After every row comes one of two labels: whether the row has a hidden trait. Each part has its own trait and labels.
In the rows, 100 means zero.
[ 98 102  98  84  94 117  97 111 100  94 118  94 112 112 113  64 112 108
 116  88 123 114 100  88 116  83  99 112  98 108  92 131 100 117 102 104
 105 107 109 121 113 116 110  93 103  96  99 103 108  92  87  51 102  97
 100 113  83  91 123  87 102 161 101  93  98  90  97 101 106 103  69 116
 106 111 110]
<26>
[103 107  70  65  79 113  98 105 104  92 104  89 125 112 101  79 122 107
 117  77 106 106  99  89 101  88  98 116 116 108  91 104  99 113 112 106
 104 103  95 138 118 103 108  96 104  94 102 109  91  95 110  60  95 102
  75 102  94  79 124  80 100 146 102  94  99  93  98  97 105 107  78 120
 104 112 110]
<26>
[107 103  91  88 101 111  97 116 105  78 117  94 117 115 109  63 115 110
 116  77 121 123 103  80 110  80  93 111  95 109  93 133  98 109 101 102
 104 108 106 126 108 107 108  93 105  97 102 111 107  93  86  68  99 100
 103 115  82  92 120  89 100 153 103  94  97  92  97 105 103 102  53 126
  93 114 111]
<26>
[103  88  67  97  71  76  89  96 101 122  94 109  70  87  89 116 106  90
  96  98  98  86  91 123  90 111 112 104 122  99  99  93 103 132  84  97
 107  96  90  84  97 104  96  98  97  99  98  94  83 103 105  92 112 108
 114  85  91 121 109 104 102  97 102 101 114 119  99  95 102  95 118  93
  89 103  87]
<26>
[ 97 102  86 109  91 108 107  81  94  95  72 101  88 103  72 149  96  89
  79  97  61  60  99  98  72 116  92  97 116  93 108  50 100 112 100 104
  98  92  82  67  89  84  85 102 104 107 107  98  96 106 112 143  87 112
 107  74 128 105 100 104  98  31  96 110  99 111 100 105  94 101 149  92
 112  89  94]
<20>
[ 88  97 175 120 110 131 106  89  88 110  98 101 120 106 111 103  91 102
 105  94 106 144 102 105 120 101 104 100  82  99 102 105  99  59 112 110
 106 107 135 113 115 115  97  99 102  92  94  99 131  95  87  56  96 102
  94 122  91 101  81 106  99  89  77  93  86  69  93  93  98 108  98 113
 122  91 113]
<26>
[ 97  99  83  67  75  89  88 113 107 113 120  94 108 103 116  58 114 107
 121 103 130 113  95 100 113  87 107 115 111 111  88 130 102 118 104 103
 103 106 106 139 128 127 116  98  97  94  96 105  98  96 103  45 105  93
  86 109  73  96 126  84 102 188 108  92 104  94 100  94 109 104  71 111
  89 117 105]
<20>
[100  96  91  90  68  97  88  98  99 115 107 100  86  93  96 109 111  97
 102 100 100  84  91 131  91 106 109 113 117 103  91  88 103 128  94  97
 103  95  97 111 131 109 104  95  99  92 102  94  75 101 111  81 106  97
  78 105 102 101 110  92 104 127 105 103 110 119 101  89 105  95 123  93
 101 100 100]
<26>
[ 86  97 136 111  84 115 104  79  77 114  80 104  94 100  80 153  97  86
  86 111  71  83  96 121  92 119 108  99 116  89 105  62 104 113 104 104
 102  93 106  75 118  96  86  96 101  91  98  81  99 100 115 102  90 102
  95  89 128 103  95 106 102  55  86 104  98  97  98  94  98 109 153  81
 138  84  98]
<26>
[112 100  24  78  90  72  94 111 104  99  95 103  64  94  87 101  98  96
  95 107 104  53  95  77  88 100  99  93 133 104  96  96 102 158  82  92
  98  97  61  66  67 104 102 104  97 112 103 100  76 103 112 118 110  98
 124  79 104 119 126  98  98 116 126 103 111 131 105 108 101  92 115  84
  92 105  80]
<20>
[107  91  59  89 128  96 103  98 112  80  81 100  98 104  97  94  94  96
  88  87 100 107 108  48 100  91  91  93 120 102 101 104  99 109  89 104
  97 103  80  63  36  84  92  95 100 112  99 105 103  95  87 112 108 103
 132  89 107 104 127 107  95  77 102  98  99 101 104 116  98 102  88 111
  96  99  89]
<20>
[ 97 118  98  86  89 121 105  96  94  88  96  90 121 112  91 110 110 104
  98  89  77  73  96 104  82  98  91 110 112 101  99  62  99 100 118 105
 101  95  96 114 147  88 102 103 104  97 107 105  82 103 123 118  80  91
  56  92 115  74 107  86 102 109 107 107  97 102 103  97  98 102 119  99
 103 102 113]
<26>
[ 79  99 140  83 116 139 106  99  92 108 110  97 112 118 117  68 104 100
 101 103 126 116 101  63 131  89  97 100 105 107  94 128 103 131 108 114
 111 108 121  76 100 120 103  91 100  96  89  86 128  85  83  30 104  91
 104 108  89  85 144 102 101 158  90  90  92  73 100 106 105 112  94 114
 136 102 109]
<26>
[113 110  82  91  85 117 100 105 102  82  99  90 115 109  97  95 112 109
 117  73 106  99 100  85  95  92  91 105 105 109  92 100  97 111 107 101
 102 104 100 135 118 106 107 103 107  98 106 114  96  98 108  75  87 106
  78 110  98  97 105  85  97 125 106  96  93 100  95  99 101 101  90 117
 105 109 110]
<26>
[ 89  97 132  89 110 120 103 109 101 116 121 100 104 107 121  60 101 105
 108 106 134 124 101  89 127  91 103 102  92 107  94 140 102 117 102 106
 107 107 119 101 104 124 109  94  99  96  92  94 123  92  82  39 108  96
 104 116  78  89 118  99 101 157  93  92  97  81  98 102 106 104  76 112
 112 107 104]
<26>
[107  99  67  52  82  90  90 117 107 113 115  99  92 101 100  82 110 106
 106  97 119  88  96 120  96  92 108 117 142 111  86 104 104 150  95  97
 103  99  86 119 127 115 112  91  97  94 103 108  73 101 119  72 105  90
  75 114  95  88 125  81 101 160 121 102 109 113 106 102 108  95  89  87
  87 112  91]
<20>
[ 97  82  94 106  71  71  89  90  99 136  88 112  75  83  91 127 101  88
  92 102  94 106  91 137  92 116 118 104 117  95 104  85 103 106  87 100
 109  95 101  89 102 104  90  98  94  96  94  90  88 104 104  95 113 108
 109  83  88 119  95 109 103  75  91 102 114 110  99  90 100  97 120  90
  84 100  86]
<26>
[ 94 104  90  88 113 126 111  88  90  96  68  91  89 104  94 130  90  92
  81 112  85  52 101  42  87 111  85  84 130 104  95  60 105 146 100 105
  89  98  82  43  86 106  91 107 101 108  97  92  99 100 111 151  82  96
  92  81 145  91 130 103  97  78 104 104  89 109 104 105  99 104 166  92
 143  91  89]
<26>
[ 97  86  67  77  98  92  92  95 110 109  85  99  83  97 101  93  96  94
  91 109 111  89 100  64  99  98 100  96 135 107  94  96 104 155  87 103
  97 102  80  69  68 109  97  96  94 107  95  94  97  94  99  77 110  97
 115  90 106 112 140 101  99 122 106  98 104 106 106 107 104 102 115  97
 105 101  86]
<20>
[106  99  74  56  84  98  89 115 108 113 113  95  90  98 109  78 105 107
 110 101 127  88  97 103 100  92 106 111 141 114  82 107 105 163  93  97
  98 102  84 115 118 125 113  93  97  97 101 105  78  98 117  59 104  90
  77 118 101  93 128  82 100 169 120  99 105 114 105 101 109  94  98  90
  99 111  91]
<20>
[ 86  92 123  85  88 111  95 102  99 132 118 101  99  97 116  68  97 102
 109 108 122 124  97 124 128  97 118 113  96 100  95 131 102  91 101 105
 106 104 119 120 103 123 109  93  96  93  93  88 110  95  91  38 120  97
 102 114  75  96 104 101 104 150  91  93 105  85  98  91 108 103  82 100
 108  99 104]
<26>
[ 90  93 131 107 130 110 110  88  86 105  75 101 100  97 103 125  85  92
  79 113  84 100 104  77 101 107 101  83 108  92 106  70 103 102  98 102
  93  98  97  55  76  88  88 100  95 102  92  82 100  95  98 132  97  89
 102  80 134  87 100 113 100  62  91 101  94  92 104 102  95 104 137  78
 129  89  90]
<26>
[ 93  82 126 119 115  90 101  93  93 126  91 112  79  87 103 114  85  91
  80 107  96 124  99 120 105 110 114  94  96  91 109  93 102  85  83  99
 104  98 103  66  74  95  90  95  94 101  92  85 101  99  84 116 117 101
 124  92 100 105  85 120 103  61  88 102 107 100 101  99  97  96 111  85
  97  93  85]
<26>
[105 114  95  73  84 114 101 103  94  94 100  92 118 108  94 108 115 105
 106  84  92  85  95 110  87  98  97 112 124 106  91  71 101 114 113 101
 103  96 100 125 152  97 106 100 103  91 106 107  72 102 128  99  84  90
  47 106 113  74 110  81 101 127 111 103  99 106 101  95 102 101 113  99
 107 107 108]
<20>

[105 169 109 106 200 102 100 101 103  98 103 110 115 103 102 109 102 110
 155 107  96 105 149 103 123 113 104 102 104 103 101 103 130 126 109 105
  96 110 106 111 107 101 112  83 102  69 108  99 109 102  98  98 102 105
 139  91 111 109 105 104 108 125  99 106 106 108 106 101 101 110 108  99
  96 105  99 105 143  94  86 103 106 106 117 140 101  89 101 108 107 156
 109 103 114 112 104  98  98  98 101  95 106 180 102  96 109 103 106 100
 104 102 103 111 101 103 103  96 104 101 120 103 146 154 164 100 118 102
 101 102  96 126  98 107 100 103 101 103 105 172 108 100  96  99 124 116
  98 120 102 109 110 103 104 128 102 116 128 118 102 102  93 131 117 168
 102  99]
<12>
[104 115 100  98 139 108 101 101  98 111 113 100  90  95 102  98 103  89
  99 103 115  93 143 100  80  92  98 115 113 100 101 155 135 115 111 100
 104 102 112 108 103 119 105 108 102 101 119 103 108 102 105 105 102 104
 105 107 100 113  98 101 105 101 106 101 115 117  95 103 110 108 121 106
 117 110 101 102 144 113 107  98 110 110 104  96 104  90 102 102 140 106
 110 104  99 105  98 105 104 107 101 114  99 101  89 102 101 102  98 110
  99 106 105 106  99 101 102  90 109 100 106  99 123 141 106 104 103  99
 100 101 103 105 104 102 105 106  98 105 124  97 111 101 112 102 106  88
 106 103  96 101 100  98 101 111 110 103 110 108 107 115 109 101 110 104
  96 107]
<17>
[102 103 100 110 103 104 100 100 102 103 109 113 111 103 103 111 102 108
 121 103 114 103 103 105 113 115 103 103 101 103 101  98 101 104 112 102
  96 100  98 106 113 129 103  89 100  80 117 101 108 107 107 104 110 122
 102 134 105 123 104 100 103 101 123 103 110 106 107 100 106 112 101 104
 106 104 100 106 147  98 114 107 102 101 104 105 104  89 100 107 128 111
 118 101 109 118 101  98 103 113 101 107 105 110 105  94 105 107 102 119
 106 103 102 113 101 106 102  94 101 101  96  98 115 131 117 101 101 106
 100 102  96 109 104 100 106 103 100  99 124 101 113 102  97  98 105 106
  98 107 105 101 132 104 103  98 116 103 104 101 108 105  95 113  99 111
 104 102]
<12>
[100 116 103 100 117 108 100 102 101 101 114 110 107 105 101 104 101 107
 111 105 115 102 125 101 111 104 105 112 120 103 100 120 124 112 105 101
  99 100 109 114 108 101 100  95 100 135 104 100 115 103 105  99 104 105
  99  94 110 105 105 102 103 102 114 111 103 109  99 102 111 123 109 101
 114 105 102 104 144 105 111 103 104 105 108 108 100  91 100 105 105  97
 101 103 107 113 103  99  99 103 107  99 104 129  98  98 105 106 101 106
 103 115 100 108 100 103 107  95 104 101 101  91 110 142 111 100 101 103
 106 100 102 120  99 102 101 104 102 107 115 111 106 100 100 101 101 104
  99 102 100 101 106 101 101 100 112 102 115 106 103 100 101 102 103 112
 103 101]
<17>
[106 108 107 103 119 103 100 101 101  98 104 109 105 104 101 104 100 110
 113 102 104 104 117 101 106 108 104 104 103  99 100 101 108 119 105 103
 100 102 102 116 120 135 102 110 102  93 113 100 109 103 106 100 107 110
  99  84 104 116 101 104 101 103 106 105 105 107 102 101 101 103 117 100
 101 104 100 107 139  97 105 101 103 106 101 108 103  87 100 112 123 105
 105 101 107 124 100  99 102 110 104 103 102 102 108  99 105 101 103 118
 102 102 100 106 101 106 109  94 106 100  99 108 123 104 113 100 113 103
 103 104 101 106 107 102 103 106 101  96 107 108 106 104  99 103 101 101
 101  98 104 100 109 101 101 102 125 102 113 101  99 114 100 106 103 107
 101 102]
<17>
[103 102 101 113 110 103 100 101 103 106  98 101 111 103 104 111 100 102
 115 102 102 102 100 101 102 114 104 103 101 100 100 112 103 100 117 101
  99 100 113 110 111 119 100  89 100 124 131 104 112 104 109 107 105 116
 115 115 107 129 100 102 100 104 108 104 109 108  98 100 104 104 106 104
 104 110 100 102 148  99  99 104 102 110 110 102 101  89 103 107 137  99
 116 103 106 120 103 102 100 120 104  99 105 100 104  97 103 111 103 135
 101 101  99 118 100 101 102  93 106 100 102  96 109 123 105 100 107 105
 100 100 103 107 101 102 120 104  99 101 122 115 116 101 100 101 100 101
 101 100 107 100 121 101 100  99 124 103 123 100 107 111 105 117 101 105
 103 102]
<12>
[104 198 123  99 187 102 103 101  98 108 110  98  93  98 102  99 102  93
 117  99 105  93 136  99  86  97  94 116 145 100 102 159 185 129  97  97
 105 103 107 112 112 121 103 103 100  86 102 103  99 103 103 101 109 104
 106 113 115 101 100 100 116 126 104 104 107 113  96  99 105 113 119 102
 120 109 102 101 147 109 102  97 107 105 102 118 100  93 102 115 118 120
 111 101 102 130 103 102 102 101 103 109 100 133 114  98 102 101  99 100
  97 129 101 102  99 100 104  90 110 100 124 103 125 134 139 102  98 101
  99 103 105 102 102 103 102 107  98  94 104 108 108 103 108 101 108  90
 104 113  97 107 104  98 100 112  96 108 152 124 106 112 114 108 116 119
  97 105]
<17>
[ 98 111 104  98 124 109 101 106 100 103 107  99  97  97 105 103 102  98
 103 100 124  96 125 101  96 101  96 119 114 101 100 148 136 109 104  98
 103 101 129 106 123 116 108 105 100  99 114 102 104 106 106 102 104 105
 107  96 101 107  99 104 103 101 108 107 113 113 100 101 121 111 129 104
 127 114 102 111 143 108 102 104 106 112 104  95 105  91 102 106 110 116
 127 100 105 115 104 103 105 129 102 106 100 105 114 101 104 102  99 115
 100 108 100 112 101 101  99  91 105 103 107  88 111 120 118 101 100  99
  99 101 102 113 102 106 101 105 100 100 111 106 109 100 107 102 103  94
 104 106 100  99 102  98  99 103 102 105 119 106 127 104 111 102 111 105
  98 107]
<17>
[100 102 103 100 122 106 100 102  99 101 108 105 103 100 103 101 102  99
 105  99 110  98 117  99 109 108  98 115 105 104 100 125 121 106 105  98
 103 100 119 103 102 111 102  82 100 103 134 100 107 103 109 104 100 110
 100 112 107 114  99 104 100 100 106 107 110 112 118 103 117 107 118 102
 103 108 102 103 138 107 106 100 113 106 105 102 102  90 100  98 135 107
 112 103 109 106  99 103 106 121 100 103 101 104  60 100 100 106  99 125
 100 100 102 113  99 103 105  91 108 100 102 107 131 113 103 100 106  99
 103 101 110 104 104  99 103 105 100 102 120 104 109 100 108 108 108  96
 101 101 109 100 110 101 101 106 123 101 110  99 102 112 106 100 107 100
  99 104]
<17>
[103 116 110 101 121 107 100 102 100 104 108 100 100 101 104 100 102 100
 128 102 105  99 114 100 100 100 103 112 119 100 100 126 151 112 114 100
 100 100 126 104 115 122 100  71 104  89 102 100 105 104 102 103 112 101
  99  89 114 107 100  99 100 102 105 111 109 108  97 104 118 109 129 101
 110 111 107 112 135 105  91 101 102 112 102 105 106  91 103 121 122 112
 111 101 100 115 100 100 100 123 102 106 103 100 110  94 102 104 102 105
 108 138 100 103 100 102 102  95 112 100 102  93 124 125 117 100 104 108
 100 102 100  97 102 102 102 105 101 106 106 101 104 106 104 102  99  90
 101 101  98 102 102 102 108 101 115 105 127 102 114 106 100 102 107  96
  99 101]
<17>
[102  96 104 100  97 103 100 101 102 102 109 116 113 103 100 120 103 108
 124 102 117 114 100 102 120 121 105 101  93 100 101  96  94  99 115 107
 108  99 103 111 105 146  98 102 100 112 123 100 111 104 115 107 105 140
 129 128 101 146 105 100 107  96 130 103 105 111 105 106 108 121 102 108
 101 101 101 104 150  95  89 103 101 103 114 106 105  89 100 101 139 121
 112 100 114 109 104 103  98 104  98  98 106 104  97  96 100 114 100 142
 102 102 100 143 106 100 109  97 105 100  98 104 124 111 116  99 105 101
 100 104 103 109 100 102 114 103  99 103 142 113 114 101  95 102 101  93
  99 105 115 103 129 104 102  98 118 101  95  96 103 102 117 114  98  97
 102 114]
<12>
[103 103 101 100 103 104 100 101 102 101 114 102 108 104 105 106 100 105
 105 101 115 104  99 107 114 109 107 103 100 100 101 100 110 107 121 102
 100  99 119 102 107 122 103 102 102  97 118  99 115 106 104 102 107 111
  99 139 107 120 106 102 101  99 113 108 116 105 100 104 109 112 106 101
  97 109 102 105 141 102 101 101 105 111 108 118 106  90 103 100 126 109
 123 102 114 105 103 100 100 109 102 100 103 104  90  95  99 102 101 120
 103 101 101 113 103 103 102  96 100 102  96  93 108 133 108 100 102 105
 103 100 100 113  98 101 100 103 102 105 111 103 108 101 102 101 111 111
  98 102 104 102 109 101 100  99 116  98 108 103 115 105  98 112  90 101
 101 103]
<12>
[100 117 110 104 137 104 100 106 101  98 103 104 112 101 103 107 103 106
 121 101 106 104 116 102 112 116 104 104 105 100 100 130 119 127 107 104
  99 103 105 110 107 124 101 110 100  83 110 103 110 102 101  99 103 105
 118 103 112  99 109 103 102 104 102 100 104 109 101 100 113 109 100 102
  97 105 106 109 142  95 100 103 103 103 108 120 102  91 103 106  98 124
 112 101 103 112 106 100  98 104 102 100 104 115  96  95 109 101 106 104
 104 103 103 102 101 106 105  96 101 101 100 106 124 127 129 100 100 105
 104 103 100 112  99 104  99 104 100  96 101 135 104 101  97  99 110 104
  99 117 103 103 103 103 101 102 107 106 132 106 106 109  98 112 104 121
 102 105]
<17>
